Here is a tiny trained network, its code and every weight. The questions are about switching its units off for an input and a class, where a switched-off unit gives its printed mean instead of its output.

import numpy as np


def w(rows, s, z=0):
    codes = np.array(rows[::2]) - 128.0
    scale = np.full(codes.shape[1], s)
    scale[-1] = z or s
    return codes * scale


def norm(h):
    return h / np.sqrt((h * h).mean(-1, keepdims=True) + 1e-5)


def f(y):
    return y / 2 * (1 + np.tanh(0.7978845608 * (y + 0.044715 * y**3)))


def log_softmax(a):
    a = a - a.max(-1, keepdims=True)
    return a - np.log(np.exp(a).sum(-1, keepdims=True))


def net(x, mask):
    res = np.array(x, float).reshape(1, 5) / 4 @ E
    u = 0
    for l in range(3):
        y = f(norm(res) @ A[l][:, :-1].T + A[l][:, -1])
        res = res + np.where(mask[u : u + 5], y, B[l][:, -1]) @ B[l][:, :-1]
        u += 5
    return log_softmax(norm(res)[-1] @ U[:, :-1].T + U[:, -1])


A, B = {}, {}
E = w([
[200,103,107,30,135],'x0',
[69,210,112,80,132],'x1',
[130,132,136,127,129],'x2',
[133,149,205,114,87],'x3',
[56,2,174,97,193],'x4',
],0.0031)
A[0] = w([
[193,157,127,160,144,186],'L0N1',
[122,110,68,143,148,5],'L0N2',
[186,102,120,50,116,73],'L0N3',
[110,83,135,130,200,153],'L0N4',
[125,123,255,86,95,124],'L0N5',
],0.0068,0.0027)
B[0] = w([
[66,64,90,131,18,233],'L0N1',
[3,111,120,99,147,96],'L0N2',
[108,236,198,184,229,196],'L0N3',
[164,168,68,130,87,235],'L0N4',
[111,132,60,63,30,250],'L0N5',
],0.0039,0.0019)
A[1] = w([
[33,126,138,220,89,39],'L1N1',
[49,117,176,206,160,65],'L1N2',
[80,82,14,126,208,250],'L1N3',
[20,1,190,46,205,65],'L1N4',
[232,180,116,8,238,182],'L1N5',
],0.0049,0.002)
B[1] = w([
[160,125,171,152,214,167],'L1N1',
[173,199,173,98,149,135],'L1N2',
[111,116,188,82,36,253],'L1N3',
[193,254,59,246,42,214],'L1N4',
[67,161,176,200,158,228],'L1N5',
],0.0067,0.0029)
A[2] = w([
[52,124,110,183,94,252],'L2N1',
[236,33,99,110,131,149],'L2N2',
[58,116,191,22,46,140],'L2N3',
[168,157,254,181,128,129],'L2N4',
[101,206,215,85,87,121],'L2N5',
],0.0058,0.0038)
B[2] = w([
[83,129,175,40,131,254],'L2N1',
[68,133,254,146,147,147],'L2N2',
[82,41,139,48,156,193],'L2N3',
[83,154,100,53,212,194],'L2N4',
[99,63,120,179,148,209],'L2N5',
],0.0056,0.0051)
U = w([
[161,225,81,174,21,166],'0',
[97,137,169,98,131,243],'1',
[103,203,166,155,254,126],'2',
[112,55,130,49,80,119],'3',
[121,120,186,134,132,222],'4',
[191,88,76,131,184,11],'5',
[196,92,63,183,187,4],'6',
],0.009,0.005)

Each question gives the input, the list of numbers given to net, and the class t.
The units are the neurons (one row each of A and B). Each row of codes is followed by its name. A weight is (code - 128) times the scale printed after its matrix; where a second scale follows, it is the last column's (A, B and U).
mask holds one flag per neuron, layer by layer. A switched-off neuron (its flag False) gives its mean, the last column of its row in B, instead of its output. The means were averaged over made-up inputs and are rounded, as every weight is.
A unit's drop is (log p(t) with every unit on - log p(t) with that unit switched off) / (log p(t) with every unit on - log p(t) with every unit switched off).
The circuit of an input: a set's keep is (log p(t) with only the set's units on - log p(t) with every unit switched off) / (log p(t) with every unit on - log p(t) with every unit switched off). Starting from the 12 units with the biggest drops (on a tie, the unit counted first), units are removed one at a time, each time the one whose removal leaves the highest keep (on an exact tie, the one counted first), for as long as the keep stays at least 0.8.
units of the circuit, in order: the units of the circuit, biggest drop first
unit that matters most: the unit with the biggest drop
k most important neurons: the k neurons with the biggest drops, biggest first
top k neurons in layer l: the k neurons of layer l with the biggest drops, biggest first
drop when u is switched off: that unit's drop, to one decimal
input [-5,-1,-3,-5,8], class 0: units of the circuit, in order : L1N4
input [-2,7,-2,-7,-3], class 3: top 2 neurons in layer 1 : L1N4, L1N3
input [5,0,-4,-3,-4], class 2: 3 most important neurons : L1N5, L0N3, L0N5
input [7,-6,1,7,-3], class 2: units of the circuit, in order : L0N3, L1N3
input [8,-1,7,-6,-7], class 2: 3 most important neurons : L0N3, L1N5, L0N5
input [5,3,-1,-3,4], class 2: top 2 neurons in layer 1 : L1N5, L1N4
input [0,0,-3,8,-1], class 3: 2 most important neurons : L0N5, L1N4
input [4,3,-2,-3,-3], class 2: 2 most important neurons : L1N5, L0N5
input [8,-5,5,1,0], class 2: units of the circuit, in order : L0N3, L1N5
input [-3,-5,4,-7,-4], class 3: 2 most important neurons : L1N4, L0N3
input [3,3,-1,-6,-5], class 3: 4 most important neurons : L1N4, L0N1, L1N3, L0N4
input [8,7,1,-6,-4], class 2: units of the circuit, in order : L1N5, L0N5
input [7,0,3,-5,6], class 2: 4 most important neurons : L1N5, L0N3, L0N1, L1N4
input [3,7,-5,8,-4], class 3: top 2 neurons in layer 1 : L1N4, L1N1
input [6,2,-1,3,3], class 2: 3 most important neurons : L0N3, L1N5, L1N3
input [-2,6,-1,-7,0], class 3: unit that matters most : L1N3
input [-3,1,-2,5,-3], class 3: top 2 neurons in layer 0 : L0N3, L0N5
input [7,2,2,6,-4], class 2: top 2 neurons in layer 1 : L1N5, L1N3
input [8,-5,2,6,8], class 0: top 2 neurons in layer 1 : L1N4, L1N1
input [0,6,-1,-7,-4], class 3: top 2 neurons in layer 1 : L1N4, L1N3
input [-8,-3,-7,2,1], class 2: top neuron in layer 1 : L1N1
input [5,0,3,-4,3], class 2: 4 most important neurons : L1N5, L0N3, L0N1, L0N5
input [4,-6,-6,3,8], class 0: drop when L1N4 is switched off : 0.9
input [2,-1,8,-4,8], class 0: drop when L1N4 is switched off : 0.9
input [-4,-3,-1,3,8], class 0: drop when L1N4 is switched off : 1.1
